Below is a small trained network, with its code and all its weights. Each question gives an input and a class and asks what happens when units are switched off, that is, made to give their printed mean instead of their output.

import numpy as np


def w(rows, s, z=0):
    codes = np.array(rows[::2]) - 128.0
    scale = np.full(codes.shape[1], s)
    scale[-1] = z or s
    return codes * scale


def norm(h):
    return h / np.sqrt((h * h).mean(-1, keepdims=True) + 1e-5)


def f(y):
    return np.maximum(y, 0)


def log_softmax(a):
    a = a - a.max(-1, keepdims=True)
    return a - np.log(np.exp(a).sum(-1, keepdims=True))


def net(x, mask):
    res = np.array(x, float).reshape(1, 7) / 4 @ E
    u = 0
    for l in range(2):
        y = f(norm(res) @ A[l][:, :-1].T + A[l][:, -1])
        res = res + np.where(mask[u : u + 5], y, B[l][:, -1]) @ B[l][:, :-1]
        u += 5
    return log_softmax(norm(res)[-1] @ U[:, :-1].T + U[:, -1])


A, B = {}, {}
E = w([
[112,104,75,141,163,147,183,176,188,62],'x0',
[140,175,170,59,175,142,60,143,118,117],'x1',
[134,88,135,218,122,124,130,122,137,133],'x2',
[153,82,127,140,64,98,112,76,95,255],'x3',
[149,138,90,105,167,126,118,128,141,137],'x4',
[141,187,78,40,190,32,178,112,166,110],'x5',
[153,150,113,98,83,64,95,73,104,131],'x6',
],0.0082)
A[0] = w([
[134,140,163,115,110,195,157,76,83,117,109],'L0N1',
[110,59,116,167,126,205,133,210,41,29,110],'L0N2',
[138,189,234,61,36,182,18,92,63,203,3],'L0N3',
[208,117,144,38,139,84,164,67,231,100,68],'L0N4',
[120,152,100,166,133,180,96,254,166,83,56],'L0N5',
],0.0052,0.004)
B[0] = w([
[150,138,56,115,124,120,1,106,203,143,157],'L0N1',
[156,110,180,123,212,117,172,54,144,133,231],'L0N2',
[130,196,175,85,129,160,83,64,75,185,255],'L0N3',
[100,171,119,126,80,169,135,134,105,109,211],'L0N4',
[107,157,247,166,161,144,179,128,156,92,201],'L0N5',
],0.0094,0.0043)
A[1] = w([
[119,113,162,189,139,122,124,218,124,51,128],'L1N1',
[97,223,79,1,147,37,184,205,145,72,2],'L1N2',
[118,3,111,238,67,91,160,68,119,209,81],'L1N3',
[134,122,197,123,88,128,43,102,64,202,80],'L1N4',
[121,203,43,66,169,74,149,118,142,90,91],'L1N5',
],0.0085,0.0035)
B[1] = w([
[105,142,138,12,129,142,161,78,191,198,181],'L1N1',
[89,103,2,172,49,132,146,61,38,65,254],'L1N2',
[177,125,78,165,89,127,94,239,188,144,236],'L1N3',
[151,173,171,77,170,60,94,120,37,189,254],'L1N4',
[92,48,121,150,131,161,75,132,95,26,231],'L1N5',
],0.0089,0.0081)
U = w([
[71,115,226,104,207,173,237,116,229,99,151],'0',
[200,91,95,199,56,105,136,249,210,215,3],'1',
[66,105,46,101,80,124,152,70,44,37,190],'2',
[156,194,186,69,115,79,60,93,13,231,168],'3',
],0.011,0.0023)

Each question gives the input, the list of numbers given to net, and the class t.
The units are the neurons (one row each of A and B). Each row of codes is followed by its name. A weight is (code - 128) times the scale printed after its matrix; where a second scale follows, it is the last column's (A, B and U).
mask holds one flag per neuron, layer by layer. A switched-off neuron (its flag False) gives its mean, the last column of its row in B, instead of its output. The means were averaged over made-up inputs and are rounded, as every weight is.
A unit's drop is (log p(t) with every unit on - log p(t) with that unit switched off) / (log p(t) with every unit on - log p(t) with every unit switched off).
The circuit of an input: a set's keep is (log p(t) with only the set's units on - log p(t) with every unit switched off) / (log p(t) with every unit on - log p(t) with every unit switched off). Starting from all 10 units, units are removed one at a time, each time the one whose removal leaves the highest keep (on an exact tie, the one counted first), for as long as the keep stays at least 0.8.
units of the circuit, in order: the units of the circuit, biggest drop first
top k neurons: the k neurons with the biggest drops, biggest first
k most important neurons of layer l: the k neurons of layer l with the biggest drops, biggest first
drop when u is switched off: that unit's drop, to one decimal
input [8,8,7,-7,2,8,-5], class 2: units of the circuit, in order -> (L1N2)
input [-4,-3,4,-5,2,-6,-1], class 0: 2 most important neurons of layer 0 -> (L0N2 L0N5)
input [-8,-6,8,-3,4,1,7], class 1: top 2 neurons -> (L1N3 L0N3)
input [-5,8,-7,-6,0,3,8], class 2: top 2 neurons -> (L1N2 L1N5)
input [0,0,-8,4,2,3,6], class 2: top 2 neurons -> (L1N2 L1N5)
input [0,-7,-3,8,3,0,8], class 1: top 2 neurons -> (L1N3 L0N3)
input [-1,4,-4,-1,8,1,-8], class 2: top 2 neurons -> (L1N2 L0N2)
input [2,3,7,-7,-7,4,0], class 0: drop when L0N5 is switched off -> 0.2
input [8,3,-6,1,7,-6,-3], class 0: drop when L1N5 is switched off -> 0.0
input [5,-7,-1,2,1,2,6], class 1: drop when L1N3 is switched off -> 0.7
input [3,-5,-3,6,2,-4,3], class 1: drop when L1N3 is switched off -> 0.3
